Below are the code and all the weights of a small trained network. Each question names an input and a class and asks about switching units off, where a switched-off unit gives its printed mean instead of its output.

import numpy as np


def w(rows, s, z=0):
    codes = np.array(rows[::2]) - 128.0
    scale = np.full(codes.shape[1], s)
    scale[-1] = z or s
    return codes * scale


def norm(h):
    return h / np.sqrt((h * h).mean(-1, keepdims=True) + 1e-5)


def f(y):
    return np.maximum(y, 0)


def log_softmax(a):
    a = a - a.max(-1, keepdims=True)
    return a - np.log(np.exp(a).sum(-1, keepdims=True))


def net(x, mask):
    res = np.array(x, float).reshape(1, 8) / 4 @ E
    u = 0
    for l in range(4):
        y = f(norm(res) @ A[l][:, :-1].T + A[l][:, -1])
        res = res + np.where(mask[u : u + 7], y, B[l][:, -1]) @ B[l][:, :-1]
        u += 7
    return log_softmax(norm(res)[-1] @ U[:, :-1].T + U[:, -1])


A, B = {}, {}
E = w([
[143,164,170,215,193,100,64,6,69,79,36],'x0',
[180,176,86,87,53,36,229,122,101,116,17],'x1',
[113,111,130,132,133,120,133,129,126,118,132],'x2',
[90,54,113,2,51,183,33,111,57,87,96],'x3',
[134,139,129,125,126,130,129,131,127,127,126],'x4',
[121,125,120,165,81,102,100,141,236,33,104],'x5',
[120,131,127,133,126,125,128,127,124,129,127],'x6',
[210,16,26,203,151,220,144,203,96,120,50],'x7',
],0.0078)
A[0] = w([
[165,70,58,67,120,140,131,203,164,135,242,2],'0.n1',
[150,155,68,98,91,79,176,142,71,65,39,101],'0.n2',
[163,136,81,190,97,129,124,133,255,40,92,82],'0.n3',
[102,118,97,209,185,165,60,38,111,115,125,139],'0.n4',
[186,151,122,74,251,183,221,117,12,179,123,80],'0.n5',
[89,189,193,76,115,107,111,129,134,199,154,115],'0.n6',
[148,47,180,30,81,169,126,97,74,42,137,183],'0.n7',
],0.0065,0.0049)
B[0] = w([
[63,147,248,123,113,223,206,122,141,108,73,182],'0.n1',
[113,66,144,134,60,108,193,75,69,74,200,224],'0.n2',
[87,123,149,176,57,96,103,116,124,226,150,195],'0.n3',
[85,142,205,108,76,213,227,121,121,99,137,232],'0.n4',
[105,178,164,194,5,102,55,163,93,245,173,221],'0.n5',
[142,181,124,94,92,152,160,109,106,62,209,218],'0.n6',
[52,254,60,175,151,121,108,175,138,182,108,253],'0.n7',
],0.008,0.0063)
A[1] = w([
[136,100,135,157,74,114,84,144,240,38,86,78],'1.n1',
[182,57,114,194,119,193,141,183,77,126,69,126],'1.n2',
[176,133,170,173,179,130,51,70,67,75,52,1],'1.n3',
[123,92,139,136,232,176,44,159,151,114,172,70],'1.n4',
[165,162,159,41,173,105,111,110,156,91,126,83],'1.n5',
[225,64,65,151,168,157,89,156,131,155,57,68],'1.n6',
[94,78,64,7,131,140,43,105,73,101,74,2],'1.n7',
],0.011,0.0049)
B[1] = w([
[87,150,111,114,110,105,82,139,56,248,174,184],'1.n1',
[76,155,57,58,190,94,128,83,98,94,193,254],'1.n2',
[30,67,192,87,124,163,219,115,146,169,65,165],'1.n3',
[197,88,151,135,77,109,109,158,75,59,117,178],'1.n4',
[119,135,47,94,159,144,126,95,94,85,147,154],'1.n5',
[100,182,106,68,189,77,132,141,121,94,228,147],'1.n6',
[139,239,124,215,130,141,89,224,218,66,65,171],'1.n7',
],0.013,0.0062)
A[2] = w([
[153,120,94,66,162,115,123,85,121,90,158,115],'2.n1',
[219,111,139,93,172,57,111,142,151,140,61,23],'2.n2',
[158,116,130,169,206,105,162,134,157,142,154,121],'2.n3',
[244,124,221,17,184,113,85,178,114,108,5,3],'2.n4',
[98,145,123,123,89,159,151,142,113,98,137,156],'2.n5',
[141,99,121,68,132,137,146,172,176,138,140,111],'2.n6',
[183,150,125,181,152,99,176,123,158,146,155,107],'2.n7',
],0.016,0.018)
B[2] = w([
[182,126,107,134,154,137,105,113,165,141,145,158],'2.n1',
[168,172,41,182,166,144,123,142,111,165,207,128],'2.n2',
[104,163,95,128,124,169,76,180,154,91,63,140],'2.n3',
[245,25,101,254,115,246,94,160,133,251,24,128],'2.n4',
[163,126,119,181,148,133,139,101,165,138,116,252],'2.n5',
[108,125,148,121,162,147,190,104,106,137,88,140],'2.n6',
[97,126,104,127,157,146,70,157,154,105,50,148],'2.n7',
],0.017,0.015)
A[3] = w([
[244,136,78,61,73,15,186,142,85,113,21,3],'3.n1',
[88,62,193,77,126,146,249,132,134,118,51,170],'3.n2',
[94,156,153,107,145,111,153,68,168,71,80,161],'3.n3',
[188,100,152,190,69,114,108,77,99,115,150,218],'3.n4',
[153,83,98,39,87,170,200,255,203,141,164,45],'3.n5',
[150,75,237,163,176,234,51,145,114,95,211,51],'3.n6',
[111,179,187,35,152,40,97,90,170,82,154,37],'3.n7',
],0.0089,0.0054)
B[3] = w([
[196,11,158,143,88,101,22,183,139,38,95,170],'3.n1',
[148,84,102,210,96,162,139,50,227,153,106,192],'3.n2',
[147,88,117,140,164,152,180,155,130,145,152,237],'3.n3',
[188,104,130,99,150,187,124,156,154,169,118,254],'3.n4',
[81,93,237,112,154,163,173,27,23,104,84,153],'3.n5',
[189,49,114,88,66,28,106,158,138,88,77,234],'3.n6',
[103,85,71,50,219,135,113,151,77,109,206,162],'3.n7',
],0.012,0.0063)
U = w([
[114,159,68,37,237,108,163,122,119,30,226,137],'0',
[171,141,106,146,148,155,111,137,192,156,128,247],'1',
[71,106,224,132,130,178,246,74,138,115,50,66],'2',
[115,226,98,145,123,158,109,228,175,90,45,48],'3',
[221,59,124,126,70,42,123,139,143,50,106,70],'4',
[74,143,165,109,61,104,73,166,65,237,180,88],'5',
],0.012,0.011)

Each question gives the input, the list of numbers given to net, and the class t.
The units are the neurons (one row each of A and B). Each row of codes is followed by its name. A weight is (code - 128) times the scale printed after its matrix; where a second scale follows, it is the last column's (A, B and U).
mask holds one flag per neuron, layer by layer. A switched-off neuron (its flag False) gives its mean, the last column of its row in B, instead of its output. The means were averaged over made-up inputs and are rounded, as every weight is.
A unit's drop is (log p(t) with every unit on - log p(t) with that unit switched off) / (log p(t) with every unit on - log p(t) with every unit switched off).
The circuit of an input: a set's keep is (log p(t) with only the set's units on - log p(t) with every unit switched off) / (log p(t) with every unit on - log p(t) with every unit switched off). Starting from the 12 units with the biggest drops (on a tie, the unit counted first), units are removed one at a time, each time the one whose removal leaves the highest keep (on an exact tie, the one counted first), for as long as the keep stays at least 0.8.
units of the circuit, in order: the units of the circuit, biggest drop first
top k neurons: the k neurons with the biggest drops, biggest first
k most important neurons of layer l: the k neurons of layer l with the biggest drops, biggest first
input [-6,6,-3,6,0,-4,-7,8], class 0: units of the circuit, in order	1.n2
input [-6,7,4,4,0,-6,-7,-5], class 4: top 4 neurons	1.n2, 3.n1, 0.n4, 1.n1
input [-7,-8,-7,-2,8,8,-6,7], class 4: units of the circuit, in order	1.n4, 3.n6
input [-3,0,3,-5,2,7,4,-5], class 5: top 2 neurons	1.n1, 2.n5
input [3,-8,1,2,0,-7,1,7], class 4: 2 most important neurons of layer 0	0.n5, 0.n4
input [4,0,0,-5,8,-2,0,3], class 3: top 2 neurons	0.n5, 2.n7
input [7,-1,-1,4,2,3,-2,-5], class 2: 2 most important neurons of layer 1	1.n3, 1.n2
input [-3,5,-7,4,8,-8,6,7], class 5: top 3 neurons	0.n5, 0.n7, 0.n2
input [7,2,-4,-1,-5,-7,-3,3], class 2: top 2 neurons	1.n3, 0.n7
input [5,-6,2,7,0,2,-2,-6], class 3: 3 most important neurons of layer 0	0.n7, 0.n2, 0.n5
input [5,4,3,-6,3,5,2,1], class 3: 2 most important neurons of layer 1	1.n3, 1.n4
input [4,-5,4,-3,-5,4,0,4], class 4: top 2 neurons	3.n6, 0.n7
input [-7,4,5,6,8,-4,0,-5], class 2: top 2 neurons	1.n2, 3.n5
input [0,3,7,-1,1,1,-1,7], class 0: top neuron	1.n2
input [-3,-7,5,-5,-3,5,-6,4], class 4: top 2 neurons	3.n6, 1.n4
input [7,-6,-6,0,-1,-8,4,3], class 5: 2 most important neurons of layer 0	0.n5, 0.n1
input [7,8,-4,6,8,-1,-1,8], class 0: top 2 neurons	1.n2, 1.n6
input [4,8,2,-8,2,-2,6,0], class 3: top 2 neurons	2.n7, 2.n3
input [6,-8,0,-6,-6,0,-3,-1], class 4: units of the circuit, in order	3.n6, 1.n4
input [1,-5,-4,-4,-8,1,3,-4], class 4: top 4 neurons	3.n6, 0.n7, 1.n2, 1.n7
input [-2,-2,-1,-7,-4,5,-7,5], class 3: units of the circuit, in order	2.n3
input [4,-5,1,1,-4,5,8,2], class 4: top 4 neurons	3.n6, 0.n7, 0.n4, 0.n5
input [-3,4,-3,-7,-3,2,1,-6], class 3: top 2 neurons	2.n7, 1.n2
input [3,7,-2,-8,7,-4,3,-8], class 0: units of the circuit, in order	3.n7, 2.n5
input [-6,2,1,0,8,-8,-4,3], class 5: 2 most important neurons of layer 0	0.n5, 0.n4
input [-2,-7,-2,-6,6,5,-1,4], class 4: 3 most important neurons of layer 1	1.n4, 1.n1, 1.n7
input [-6,4,1,-6,0,3,7,-8], class 0: units of the circuit, in order	3.n7
